Below is a small trained network, with its code and all its weights. Each question gives an input and a class and asks what happens when units are switched off, that is, made to give their printed mean instead of their output.

import numpy as np


def w(rows, s, z=0):
    codes = np.array(rows[::2]) - 128.0
    scale = np.full(codes.shape[1], s)
    scale[-1] = z or s
    return codes * scale


def f(y):
    return y / 2 * (1 + np.tanh(0.7978845608 * (y + 0.044715 * y**3)))


def log_softmax(a):
    a = a - a.max(-1, keepdims=True)
    return a - np.log(np.exp(a).sum(-1, keepdims=True))


def net(x, mask):
    res = np.array(x, float).reshape(1, 5) / 4 @ E
    y = f(res @ A[0][:, :-1].T + A[0][:, -1])
    res = res + np.where(mask, y, B[0][:, -1]) @ B[0][:, :-1]
    return log_softmax(res[-1] @ U[:, :-1].T + U[:, -1])


A, B = {}, {}
E = w([
[178,103,75,52,175,68,57,115,154,109],'x0',
[65,211,174,111,254,172,72,140,204,53],'x1',
[217,90,162,214,154,96,111,238,115,156],'x2',
[154,104,95,69,115,69,106,107,134,147],'x3',
[195,174,207,131,111,79,134,119,139,200],'x4',
],0.008)
A[0] = w([
[201,91,26,23,166,1,78,111,155,135,134],'N0',
[85,149,181,115,185,141,127,137,142,111,53],'N1',
[93,169,179,131,195,155,64,126,193,84,94],'N2',
[191,57,134,145,105,110,150,188,129,141,171],'N3',
[92,166,131,116,159,158,69,154,145,110,5],'N4',
[58,169,182,141,90,192,151,109,87,120,27],'N5',
[207,45,124,197,103,81,110,187,80,147,136],'N6',
[121,133,128,146,137,136,109,111,164,114,39],'N7',
[192,98,179,192,126,122,162,154,63,142,177],'N8',
[166,92,69,66,158,59,35,118,136,110,115],'N9',
[193,179,194,85,94,66,128,80,164,238,74],'N10',
[192,181,163,100,90,54,130,73,138,200,202],'N11',
[139,85,89,32,174,123,72,153,169,121,122],'N12',
[88,141,116,99,87,131,129,51,134,113,209],'N13',
[110,240,163,105,244,147,94,119,184,82,189],'N14',
[103,134,62,118,62,127,165,63,86,121,190],'N15',
[143,144,118,138,120,181,144,145,126,81,83],'N16',
[40,113,87,70,51,150,208,5,117,134,130],'N17',
[89,154,178,99,244,117,121,112,187,65,139],'N18',
[88,148,164,130,199,165,69,137,157,110,31],'N19',
[185,183,197,164,101,74,138,87,121,210,176],'N20',
],0.008,0.0029)
B[0] = w([
[45,80,32,94,78,242,81,73,18,79,245],'N0',
[172,154,180,157,129,101,138,124,211,140,161],'N1',
[110,183,151,193,220,81,206,77,219,156,207],'N2',
[99,119,145,188,151,87,115,176,154,158,193],'N3',
[139,127,146,152,120,131,141,101,169,140,159],'N4',
[126,48,104,94,37,179,83,163,56,89,159],'N5',
[139,160,191,191,114,64,142,211,208,199,223],'N6',
[147,134,147,139,149,134,157,138,113,122,128],'N7',
[138,126,124,178,154,65,99,172,170,172,201],'N8',
[65,100,56,47,120,211,64,73,48,33,206],'N9',
[235,30,147,190,32,68,145,227,138,118,192],'N10',
[141,44,87,164,16,103,96,207,113,109,200],'N11',
[73,138,104,83,109,223,117,14,112,114,193],'N12',
[80,105,82,152,104,184,91,91,110,132,183],'N13',
[86,202,134,215,224,95,160,90,213,178,244],'N14',
[62,153,81,138,192,144,127,69,174,94,197],'N15',
[132,96,115,109,122,82,86,140,131,128,135],'N16',
[8,143,85,110,202,247,59,1,89,85,227],'N17',
[104,211,175,151,175,139,124,74,171,178,221],'N18',
[167,165,184,166,206,117,172,91,227,190,181],'N19',
[116,88,120,186,68,92,94,187,123,162,199],'N20',
],0.0065,0.011)
U = w([
[208,129,157,58,128,105,189,115,122,100,2],'0',
[177,104,156,182,109,23,137,255,167,155,165],'1',
[104,209,131,156,207,128,134,88,181,139,129],'2',
[95,81,84,100,105,192,107,114,41,67,214],'3',
],0.0097,0.0031)

Each question gives the input, the list of numbers given to net, and the class t.
The units are the neurons (one row each of A and B). Each row of codes is followed by its name. A weight is (code - 128) times the scale printed after its matrix; where a second scale follows, it is the last column's (A, B and U).
mask holds one flag per neuron, in row order. A switched-off neuron (its flag False) gives its mean, the last column of its row in B, instead of its output. The means were averaged over made-up inputs and are rounded, as every weight is.
A unit's drop is (log p(t) with every unit on - log p(t) with that unit switched off) / (log p(t) with every unit on - log p(t) with every unit switched off).
most important unit: the unit with the biggest drop
k most important neurons: the k neurons with the biggest drops, biggest first
drop of u: that unit's drop, to one decimal
input [7,-2,6,-8,-4], class 1: 2 most important neurons => [N6, N17]
input [2,-3,-3,-2,4], class 3: most important unit => N6
input [0,-5,1,0,-4], class 1: 4 most important neurons => [N0, N9, N12, N6]
input [-6,2,4,-4,-5], class 1: 2 most important neurons => [N17, N0]
input [-2,-1,-5,2,6], class 3: 2 most important neurons => [N17, N6]
input [6,-3,0,5,7], class 3: 2 most important neurons => [N0, N9]
input [1,-2,-1,-3,-2], class 3: 2 most important neurons => [N14, N2]
input [-2,-2,-3,-1,5], class 1: 2 most important neurons => [N0, N9]
input [-7,-4,1,-7,-1], class 1: drop of N8 => 0.2
input [-8,4,2,1,4], class 1: drop of N17 => 0.2
input [-3,-3,-3,-1,-1], class 3: drop of N14 => 0.1
input [2,-7,-4,-4,6], class 1: drop of N12 => 0.0
